Below are the code and all the weights of a small trained network. Each question names an input and a target symbol and asks about switching units off, where a switched-off unit gives its printed mean instead of its output.

import numpy as np


def w(rows, s, z=0):
    codes = np.array(rows[::2]) - 128.0
    scale = np.full(codes.shape[1], s)
    scale[-1] = z or s
    return codes * scale


def f(y):
    return np.maximum(y, 0)


def softmax(a):
    e = np.exp(a - a.max(-1, keepdims=True))
    return e / e.sum(-1, keepdims=True)


def log_softmax(a):
    a = a - a.max(-1, keepdims=True)
    return a - np.log(np.exp(a).sum(-1, keepdims=True))


def net(x, mask):
    ids = ['ΓΘΩαβηξσψ'.index(c) for c in x.split()]
    T = len(ids)
    res = E[ids] + P[:T]
    r = res
    for j in range(2):
        rows = slice(3 * j, 3 * j + 3)
        q, k, v = (r @ M[0][rows].T for M in (Q, K, V))
        z = softmax(np.where(np.tri(T) > 0, q @ k.T / 3**0.5, -1e9)) @ v
        o = O[0][rows]
        res = res + np.where(mask[j], z, o[:, -1]) @ o[:, :-1]
    y = f(res @ A[0][:, :-1].T + A[0][:, -1])
    res = res + np.where(mask[2:18], y, B[0][:, -1]) @ B[0][:, :-1]
    return log_softmax(res[-1] @ U[:, :-1].T + U[:, -1])


Q, K, V, O, A, B = {}, {}, {}, {}, {}, {}
E = w([
[197,198,107],'Γ',
[251,93,162],'Θ',
[106,156,135],'Ω',
[206,188,195],'α',
[127,152,117],'β',
[103,134,77],'η',
[193,59,99],'ξ',
[140,149,120],'σ',
[124,72,100],'ψ',
],0.017)
P = w([
[215,214,9],'0',
[74,109,163],'1',
[119,51,157],'2',
[193,249,51],'3',
[69,121,166],'4',
[120,49,155],'5',
[185,254,91],'6',
[64,121,159],'7',
[113,52,151],'8',
],0.0088)
Q[0] = w([
[165,59,92],'head 0',
[112,115,70],'head 0',
[59,219,154],'head 0',
[112,139,100],'head 1',
[117,1,73],'head 1',
[150,124,117],'head 1',
],0.014)
K[0] = w([
[107,175,58],'head 0',
[118,107,82],'head 0',
[180,62,167],'head 0',
[116,111,160],'head 1',
[7,66,40],'head 1',
[145,168,131],'head 1',
],0.015)
V[0] = w([
[60,99,242],'head 0',
[170,73,115],'head 0',
[168,112,250],'head 0',
[208,247,252],'head 1',
[103,144,41],'head 1',
[210,55,48],'head 1',
],0.0041)
O[0] = w([
[84,111,194,42],'head 0',
[103,204,52,133],'head 0',
[129,170,193,125],'head 0',
[252,138,235,254],'head 1',
[79,109,160,127],'head 1',
[92,159,138,162],'head 1',
],0.0046,0.0032)
A[0] = w([
[46,30,135,222],'neuron 0',
[19,58,98,2],'neuron 1',
[189,29,90,209],'neuron 2',
[94,155,108,136],'neuron 3',
[109,178,160,96],'neuron 4',
[164,4,121,159],'neuron 5',
[126,159,37,96],'neuron 6',
[168,149,161,124],'neuron 7',
[85,56,175,114],'neuron 8',
[78,84,209,153],'neuron 9',
[192,182,134,14],'neuron 10',
[25,65,105,36],'neuron 11',
[171,144,45,145],'neuron 12',
[189,174,130,86],'neuron 13',
[176,166,114,102],'neuron 14',
[80,171,101,202],'neuron 15',
],0.011,0.005)
B[0] = w([
[68,32,136,243],'neuron 0',
[165,208,254,163],'neuron 1',
[90,204,107,251],'neuron 2',
[114,119,88,153],'neuron 3',
[132,156,140,174],'neuron 4',
[76,195,120,220],'neuron 5',
[183,134,173,190],'neuron 6',
[148,152,112,227],'neuron 7',
[168,57,99,167],'neuron 8',
[168,55,162,190],'neuron 9',
[53,101,104,235],'neuron 10',
[172,209,244,166],'neuron 11',
[146,63,136,236],'neuron 12',
[128,116,83,253],'neuron 13',
[102,83,99,227],'neuron 14',
[138,173,78,202],'neuron 15',
],0.0098,0.0054)
U = w([
[162,129,65,254],'Γ',
[129,252,108,170],'Θ',
[127,21,130,137],'Ω',
[217,156,197,231],'α',
[101,121,115,121],'β',
[117,178,150,25],'η',
[52,162,92,73],'ξ',
[108,142,120,35],'σ',
[89,163,172,193],'ψ',
],0.012,0.0023)

Each question gives the input, a string of symbols that net reads in full, and the target symbol t.
The units are the heads (3 rows each of Q, K, V and O) and the neurons (one row each of A and B). Each row of codes is followed by its name. A weight is (code - 128) times the scale printed after its matrix; where a second scale follows, it is the last column's (O, A, B and U).
mask holds one flag per unit, heads first, then neurons. A switched-off unit (its flag False) gives its mean, the last column of its rows in O or B, instead of its output. The means were averaged over made-up inputs and are rounded, as every weight is.
A unit's drop is (log p(t) with every unit on - log p(t) with that unit switched off) / (log p(t) with every unit on - log p(t) with every unit switched off).
The circuit of an input: a set's keep is (log p(t) with only the set's units on - log p(t) with every unit switched off) / (log p(t) with every unit on - log p(t) with every unit switched off). Starting from the 12 units with the biggest drops (on a tie, the unit counted first), units are removed one at a time, each time the one whose removal leaves the highest keep (on an exact tie, the one counted first), for as long as the keep stays at least 0.8.
circuit, biggest first: the units of the circuit, biggest drop first
top k neurons: the k neurons with the biggest drops, biggest first
heads that matter: for each layer, one digit per head in row order, 1 if its drop is at least 0.15 and else 0, layers parted by /
drop when u is switched off: that unit's drop, to one decimal
input σ ξ Ω Ω Θ, target Θ: circuit, biggest first -> neuron 2; neuron 5; neuron 0
input Ω ψ Ω η η, target ψ: circuit, biggest first -> head 1; neuron 1; neuron 11
input ξ Ω Θ α Θ, target Θ: circuit, biggest first -> neuron 2; neuron 5
input Θ Ω Θ α, target Γ: top 3 neurons -> neuron 13; neuron 14; neuron 10
input σ β Ω, target Ω: circuit, biggest first -> neuron 0; neuron 9; neuron 2; head 0
input α ξ η Ω α ξ Γ, target Γ: circuit, biggest first -> neuron 13; neuron 14; neuron 12
input ξ α Ω α α ξ Ω ψ, target ψ: top 4 neurons -> neuron 1; neuron 11; neuron 0; neuron 5
input Γ η Γ Γ Ω Ω Θ, target Γ: circuit, biggest first -> neuron 13; neuron 14; head 0
input ψ Ω η ξ α η β, target Γ: heads that matter -> 01
input α Ω Ω Ω Ω, target α: top neuron -> neuron 10
input α Γ Ω Θ, target Γ: top 2 neurons -> neuron 13; neuron 14
input Ω Ω η, target ψ: drop when head 1 is switched off -> 0.5
input Ω Ω β Θ η α α α ψ, target ψ: drop when neuron 11 is switched off -> 0.3
input η σ α α σ Ω, target Ω: drop when neuron 0 is switched off -> 0.2
input ψ α Ω Γ, target Γ: top neuron -> neuron 13
